Here is a tiny trained network, its code and every weight. The questions are about switching its units off for an input and a target symbol, where a switched-off unit gives its printed mean instead of its output.

import numpy as np


def w(rows, s, z=0):
    codes = np.array(rows[::2]) - 128.0
    scale = np.full(codes.shape[1], s)
    scale[-1] = z or s
    return codes * scale


def f(y):
    return y / 2 * (1 + np.tanh(0.7978845608 * (y + 0.044715 * y**3)))


def softmax(a):
    e = np.exp(a - a.max(-1, keepdims=True))
    return e / e.sum(-1, keepdims=True)


def log_softmax(a):
    a = a - a.max(-1, keepdims=True)
    return a - np.log(np.exp(a).sum(-1, keepdims=True))


def net(x, mask):
    ids = ['Φγεηθμψ'.index(c) for c in x.split()]
    T = len(ids)
    res = E[ids] + P[:T]
    q, k, v = (res @ M[0].T for M in (Q, K, V))
    z = softmax(np.where(np.tri(T) > 0, q @ k.T / 4**0.5, -1e9)) @ v
    res = res + np.where(mask[0], z, O[0][:, -1]) @ O[0][:, :-1]
    y = f(res @ A[0][:, :-1].T + A[0][:, -1])
    res = res + np.where(mask[1:17], y, B[0][:, -1]) @ B[0][:, :-1]
    return log_softmax(res[-1] @ U[:, :-1].T + U[:, -1])


Q, K, V, O, A, B = {}, {}, {}, {}, {}, {}
E = w([
[107,226,79,31,138,172,71,90,86],'Φ',
[22,147,205,148,42,143,96,104,237],'γ',
[165,104,145,213,57,187,170,2,85],'ε',
[74,177,232,184,164,118,64,15,112],'η',
[48,234,78,88,58,195,175,115,158],'θ',
[52,105,28,191,212,115,122,242,157],'μ',
[129,142,3,162,67,147,121,107,58],'ψ',
],0.0085)
P = w([
[14,144,76,137,170,13,255,53,173],'0',
[78,215,91,158,95,146,30,209,81],'1',
[72,212,103,151,101,138,27,152,79],'2',
[76,207,96,151,107,156,26,120,81],'3',
[74,200,93,163,101,167,36,91,88],'4',
[81,193,100,172,114,177,40,64,81],'5',
[74,191,84,179,113,195,47,69,88],'6',
[80,159,86,198,101,203,47,50,90],'7',
[85,141,87,211,109,209,42,37,75],'8',
[87,131,90,235,115,225,46,29,78],'9',
[88,111,88,241,121,221,43,8,74],'10',
],0.0042)
Q[0] = w([
[255,46,208,45,185,15,246,219,138],'H0',
[228,72,151,89,213,88,189,191,162],'H0',
[139,134,159,77,84,74,145,166,110],'H0',
[213,121,202,44,106,38,189,161,115],'H0',
],0.0082)
K[0] = w([
[147,129,176,102,50,177,34,144,90],'H0',
[163,144,161,131,47,182,54,82,106],'H0',
[122,153,110,139,97,254,63,166,96],'H0',
[158,146,166,114,93,252,70,149,98],'H0',
],0.006)
V[0] = w([
[143,71,192,222,155,115,77,77,102],'H0',
[179,156,122,67,169,194,12,99,2],'H0',
[125,73,86,199,197,88,34,229,136],'H0',
[107,160,196,90,129,78,44,89,187],'H0',
],0.008)
O[0] = w([
[175,211,86,82,2,53,78,141,149,17],'H0',
[98,99,172,196,80,90,52,126,52,1],'H0',
[204,189,150,220,166,127,69,152,205,34],'H0',
[123,225,170,147,68,95,216,206,34,120],'H0',
],0.0086,0.0033)
A[0] = w([
[139,173,103,125,166,69,56,204,149,149],'N0',
[222,79,230,162,83,162,170,29,136,210],'N1',
[163,199,98,169,31,94,136,176,143,154],'N2',
[70,100,162,90,67,109,124,146,17,57],'N3',
[76,134,254,160,89,121,125,167,199,132],'N4',
[107,166,110,125,34,21,90,70,133,137],'N5',
[161,218,120,139,80,158,169,125,105,244],'N6',
[90,72,135,143,192,195,151,115,133,154],'N7',
[211,156,112,222,166,122,91,119,171,152],'N8',
[227,223,203,143,142,155,17,155,169,99],'N9',
[128,72,142,111,193,157,191,57,170,73],'N10',
[152,83,112,83,136,163,106,128,196,103],'N11',
[123,199,104,102,110,179,31,98,134,184],'N12',
[62,135,199,47,98,115,199,143,48,64],'N13',
[61,56,150,38,67,100,200,97,37,3],'N14',
[196,141,102,194,129,120,81,145,147,133],'N15',
],0.0066,0.0033)
B[0] = w([
[104,101,169,59,40,184,16,168,135,140],'N0',
[87,181,85,53,150,151,206,139,124,167],'N1',
[193,196,72,227,177,99,64,118,104,149],'N2',
[172,39,235,209,162,130,124,133,110,198],'N3',
[217,186,107,208,237,201,166,176,185,136],'N4',
[159,122,53,136,83,164,3,104,230,157],'N5',
[112,131,95,144,155,58,165,58,120,212],'N6',
[117,186,95,173,186,166,86,154,67,243],'N7',
[141,117,188,114,90,83,167,160,64,189],'N8',
[112,18,159,126,113,143,169,62,164,177],'N9',
[130,206,81,136,140,188,5,197,87,196],'N10',
[150,149,81,161,188,177,149,118,197,148],'N11',
[98,67,113,164,117,103,123,60,160,237],'N12',
[211,130,198,122,125,46,148,126,91,239],'N13',
[221,92,217,57,13,158,68,211,106,255],'N14',
[165,109,170,109,82,60,149,135,78,148],'N15',
],0.0061)
U = w([
[119,212,108,100,135,164,34,243,94,98],'Φ',
[147,172,124,80,144,76,248,122,106,189],'γ',
[212,113,151,142,136,162,118,161,177,2],'ε',
[234,157,114,170,88,64,58,126,95,18],'η',
[111,33,254,179,110,102,134,128,79,140],'θ',
[91,40,128,16,31,120,76,91,179,144],'μ',
[30,143,42,191,173,139,111,75,131,215],'ψ',
],0.0076,0.0028)

Each question gives the input, a string of symbols that net reads in full, and the target symbol t.
The units are the heads (4 rows each of Q, K, V and O) and the neurons (one row each of A and B). Each row of codes is followed by its name. A weight is (code - 128) times the scale printed after its matrix; where a second scale follows, it is the last column's (O, A, B and U).
mask holds one flag per unit, heads first, then neurons. A switched-off unit (its flag False) gives its mean, the last column of its rows in O or B, instead of its output. The means were averaged over made-up inputs and are rounded, as every weight is.
A unit's drop is (log p(t) with every unit on - log p(t) with that unit switched off) / (log p(t) with every unit on - log p(t) with every unit switched off).
The circuit of an input: a set's keep is (log p(t) with only the set's units on - log p(t) with every unit switched off) / (log p(t) with every unit on - log p(t) with every unit switched off). Starting from the 12 units with the biggest drops (on a tie, the unit counted first), units are removed one at a time, each time the one whose removal leaves the highest keep (on an exact tie, the one counted first), for as long as the keep stays at least 0.8.
circuit, biggest first: the units of the circuit, biggest drop first
k most important neurons: the k neurons with the biggest drops, biggest first
drop of u: that unit's drop, to one decimal
input η ε γ η Φ η η γ Φ γ, target η: circuit, biggest first : [H0, N2]
input Φ μ θ ψ θ θ γ, target ψ: circuit, biggest first : [N14]
input Φ θ μ γ θ θ μ Φ Φ η Φ, target θ: circuit, biggest first : [H0, N8, N9]
input Φ μ Φ μ, target θ: 3 most important neurons : [N8, N10, N15]
input η η Φ θ η, target η: circuit, biggest first : [H0, N2]
input θ Φ μ Φ ε θ ε γ Φ Φ θ, target ψ: circuit, biggest first : [N14, H0]
input η Φ ψ θ Φ θ ε θ ε, target η: circuit, biggest first : [H0, N2]
input θ ε η Φ γ ψ η, target Φ: circuit, biggest first : [H0, N10, N7, N14]
input μ θ Φ Φ η γ η Φ θ Φ ε, target ψ: 4 most important neurons : [N14, N10, N13, N1]
input μ η Φ Φ μ, target ε: 2 most important neurons : [N9, N11]
input θ γ θ, target Φ: 2 most important neurons : [N10, N7]
input ε Φ Φ γ μ Φ, target μ: circuit, biggest first : [H0, N7, N9, N12]
input η ψ Φ γ Φ μ ψ ψ, target η: 2 most important neurons : [N2, N15]
input Φ Φ θ ψ ψ μ η γ γ θ Φ, target ψ: 4 most important neurons : [N14, N13, N3, N12]
input μ Φ γ Φ μ γ, target ε: 2 most important neurons : [N4, N8]
input γ γ θ Φ η, target γ: drop of N6 : 0.0
input Φ ε ε Φ, target θ: most important neuron : [N3]
input η ψ ε μ ε η ψ ε θ Φ η, target ψ: drop of N1 : 0.1
input γ Φ ε Φ, target γ: drop of H0 : 1.0
